Here is a tiny trained network, its code and every weight. The questions are about switching its units off for an input and a class, where a switched-off unit gives its printed mean instead of its output.

import numpy as np


def w(rows, s, z=0):
    codes = np.array(rows[::2]) - 128.0
    scale = np.full(codes.shape[1], s)
    scale[-1] = z or s
    return codes * scale


def f(y):
    return y / 2 * (1 + np.tanh(0.7978845608 * (y + 0.044715 * y**3)))


def log_softmax(a):
    a = a - a.max(-1, keepdims=True)
    return a - np.log(np.exp(a).sum(-1, keepdims=True))


def net(x, mask):
    res = np.array(x, float).reshape(1, 8) / 4 @ E
    y = f(res @ A[0][:, :-1].T + A[0][:, -1])
    res = res + np.where(mask, y, B[0][:, -1]) @ B[0][:, :-1]
    return log_softmax(res[-1] @ U[:, :-1].T + U[:, -1])


A, B = {}, {}
E = w([
[187,155,172,91,191,191,129],'x0',
[169,96,44,191,227,179,136],'x1',
[172,119,77,104,89,118,254],'x2',
[144,79,183,120,225,2,117],'x3',
[247,119,131,137,94,133,76],'x4',
[131,129,127,125,128,128,128],'x5',
[138,185,184,226,139,131,187],'x6',
[111,32,193,142,103,176,148],'x7',
],0.0061)
A[0] = w([
[131,109,82,184,164,163,124,193],'N1',
[118,65,85,36,120,142,126,119],'N2',
[157,183,174,44,198,171,146,140],'N3',
[117,84,161,115,159,68,125,111],'N4',
[154,87,80,176,164,146,127,73],'N5',
[145,147,88,98,148,111,205,230],'N6',
[125,62,82,27,147,119,71,93],'N7',
[163,133,170,102,155,161,129,254],'N8',
[234,119,155,147,49,108,70,116],'N9',
[145,126,105,80,123,123,231,104],'N10',
[116,90,74,158,181,179,119,85],'N11',
[120,45,174,127,119,173,175,109],'N12',
[123,151,100,167,46,178,109,119],'N13',
[139,101,60,169,177,156,131,111],'N14',
[105,180,191,77,66,118,132,148],'N15',
[120,148,192,65,87,113,130,73],'N16',
[95,142,173,151,151,109,168,124],'N17',
[99,105,96,174,108,152,121,248],'N18',
[122,115,158,127,151,131,77,78],'N19',
[57,153,156,152,186,148,53,164],'N20',
[136,193,98,104,139,123,130,50],'N21',
[93,164,109,126,90,206,122,90],'N22',
[175,101,94,93,106,114,215,83],'N23',
[127,178,178,208,126,135,161,90],'N24',
[40,126,130,98,170,143,177,70],'N25',
[155,162,179,233,123,106,171,101],'N26',
[165,97,159,135,157,53,135,116],'N27',
[132,69,184,142,134,165,158,86],'N28',
[120,109,124,140,92,171,117,78],'N29',
[117,168,125,116,120,209,123,156],'N30',
[141,107,153,120,181,86,139,120],'N31',
[89,82,57,229,57,49,94,183],'N32',
[150,244,72,102,151,80,114,97],'N33',
[135,236,73,115,140,88,97,114],'N34',
[2,162,139,73,174,151,187,112],'N35',
[86,154,149,175,137,166,3,85],'N36',
[126,30,180,152,91,177,121,88],'N37',
[101,118,84,86,106,163,111,94],'N38',
],0.0091,0.0057)
B[0] = w([
[118,117,136,74,93,108,133,208],'N1',
[116,165,129,138,111,120,69,174],'N2',
[130,149,210,160,186,124,152,188],'N3',
[137,103,98,124,150,74,138,181],'N4',
[78,140,97,87,111,151,173,152],'N5',
[161,105,151,141,74,88,103,241],'N6',
[104,179,117,129,124,130,57,183],'N7',
[170,123,194,112,132,114,105,226],'N8',
[176,120,79,72,110,219,156,184],'N9',
[142,154,118,186,83,93,153,186],'N10',
[67,150,144,109,122,116,165,160],'N11',
[108,84,146,171,125,130,94,177],'N12',
[146,110,88,108,181,68,120,198],'N13',
[79,146,116,76,96,140,173,174],'N14',
[75,131,138,77,87,89,173,219],'N15',
[62,142,120,118,114,110,177,164],'N16',
[130,129,100,109,110,122,99,173],'N17',
[158,96,148,106,107,86,93,238],'N18',
[140,141,106,159,129,131,145,132],'N19',
[172,126,124,157,67,105,144,220],'N20',
[96,110,115,150,159,129,138,125],'N21',
[124,112,77,134,198,66,136,181],'N22',
[149,159,96,195,100,146,171,177],'N23',
[86,172,104,121,134,130,69,179],'N24',
[163,124,90,119,135,183,134,164],'N25',
[103,174,99,116,114,134,40,197],'N26',
[130,103,54,101,165,84,146,184],'N27',
[92,112,137,154,138,125,109,152],'N28',
[117,112,100,142,154,124,129,133],'N29',
[144,119,143,119,191,74,124,193],'N30',
[127,116,106,114,171,82,137,169],'N31',
[166,158,251,141,198,150,150,255],'N32',
[81,54,129,149,118,160,84,182],'N33',
[92,53,140,151,119,151,93,182],'N34',
[202,119,97,78,132,230,124,222],'N35',
[148,158,93,200,46,117,189,195],'N36',
[88,63,109,154,113,159,91,171],'N37',
[125,157,129,146,155,101,109,143],'N38',
],0.023,0.006)
U = w([
[173,98,171,94,119,110,115,254],'0',
[157,95,65,123,235,65,153,105],'1',
[174,155,107,233,79,128,181,89],'2',
[55,1,156,190,157,198,105,112],'3',
[57,143,168,38,111,139,203,86],'4',
[115,234,114,127,164,156,30,97],'5',
[221,112,98,71,166,248,152,128],'6',
[167,138,247,145,198,141,153,105],'7',
],0.0078,0.0081)

Each question gives the input, the list of numbers given to net, and the class t.
The units are the neurons (one row each of A and B). Each row of codes is followed by its name. A weight is (code - 128) times the scale printed after its matrix; where a second scale follows, it is the last column's (A, B and U).
mask holds one flag per neuron, in row order. A switched-off neuron (its flag False) gives its mean, the last column of its row in B, instead of its output. The means were averaged over made-up inputs and are rounded, as every weight is.
A unit's drop is (log p(t) with every unit on - log p(t) with that unit switched off) / (log p(t) with every unit on - log p(t) with every unit switched off).
The circuit of an input: a set's keep is (log p(t) with only the set's units on - log p(t) with every unit switched off) / (log p(t) with every unit on - log p(t) with every unit switched off). Starting from the 12 units with the biggest drops (on a tie, the unit counted first), units are removed one at a time, each time the one whose removal leaves the highest keep (on an exact tie, the one counted first), for as long as the keep stays at least 0.8.
circuit, biggest first: the units of the circuit, biggest drop first
unit that matters most: the unit with the biggest drop
k most important neurons: the k neurons with the biggest drops, biggest first
input [-4,3,8,7,-5,-5,3,-8], class 2: 3 most important neurons	N10; N23; N6
input [-4,-2,6,4,8,-4,4,-5], class 6: circuit, biggest first	N9
input [-7,3,5,-6,5,6,-8,-1], class 5: circuit, biggest first	N2; N7
input [-5,0,-2,-5,6,2,-6,-6], class 3: 4 most important neurons	N34; N33; N35; N26
input [2,0,-4,-4,7,0,7,-7], class 3: 2 most important neurons	N34; N33
input [2,7,-2,2,-8,-4,-3,4], class 6: 2 most important neurons	N35; N25
input [-3,-7,0,7,1,3,-6,4], class 1: circuit, biggest first	N4; N27
input [2,-1,-2,-4,-6,-4,-5,4], class 6: 3 most important neurons	N35; N25; N6
input [-2,-8,2,7,2,-7,1,6], class 4: circuit, biggest first	N15; N16
input [8,1,-3,4,5,3,-8,2], class 5: 2 most important neurons	N7; N32
input [3,-6,-4,5,-1,2,7,-2], class 5: 2 most important neurons	N26; N24
input [-7,-1,6,8,-3,7,-8,7], class 1: 2 most important neurons	N4; N27
input [-2,1,3,2,-4,2,-2,5], class 3: circuit, biggest first	N12; N20
input [3,-7,2,-5,-1,6,-7,-1], class 4: 4 most important neurons	N15; N16; N26; N24
input [-8,-1,7,5,2,0,-2,-1], class 7: 3 most important neurons	N32; N36; N20
input [-7,2,1,6,-6,2,-5,4], class 7: unit that matters most	N32
input [7,-5,2,4,2,-7,8,7], class 5: 2 most important neurons	N26; N24
input [-1,3,6,1,-6,-2,-5,6], class 2: circuit, biggest first	N10; N23
input [-8,-6,2,2,6,-7,7,-8], class 3: circuit, biggest first	N33; N34
input [-7,8,-5,-8,1,6,2,4], class 1: unit that matters most	N13
input [-7,8,6,1,1,-4,7,1], class 4: circuit, biggest first	N14; N5
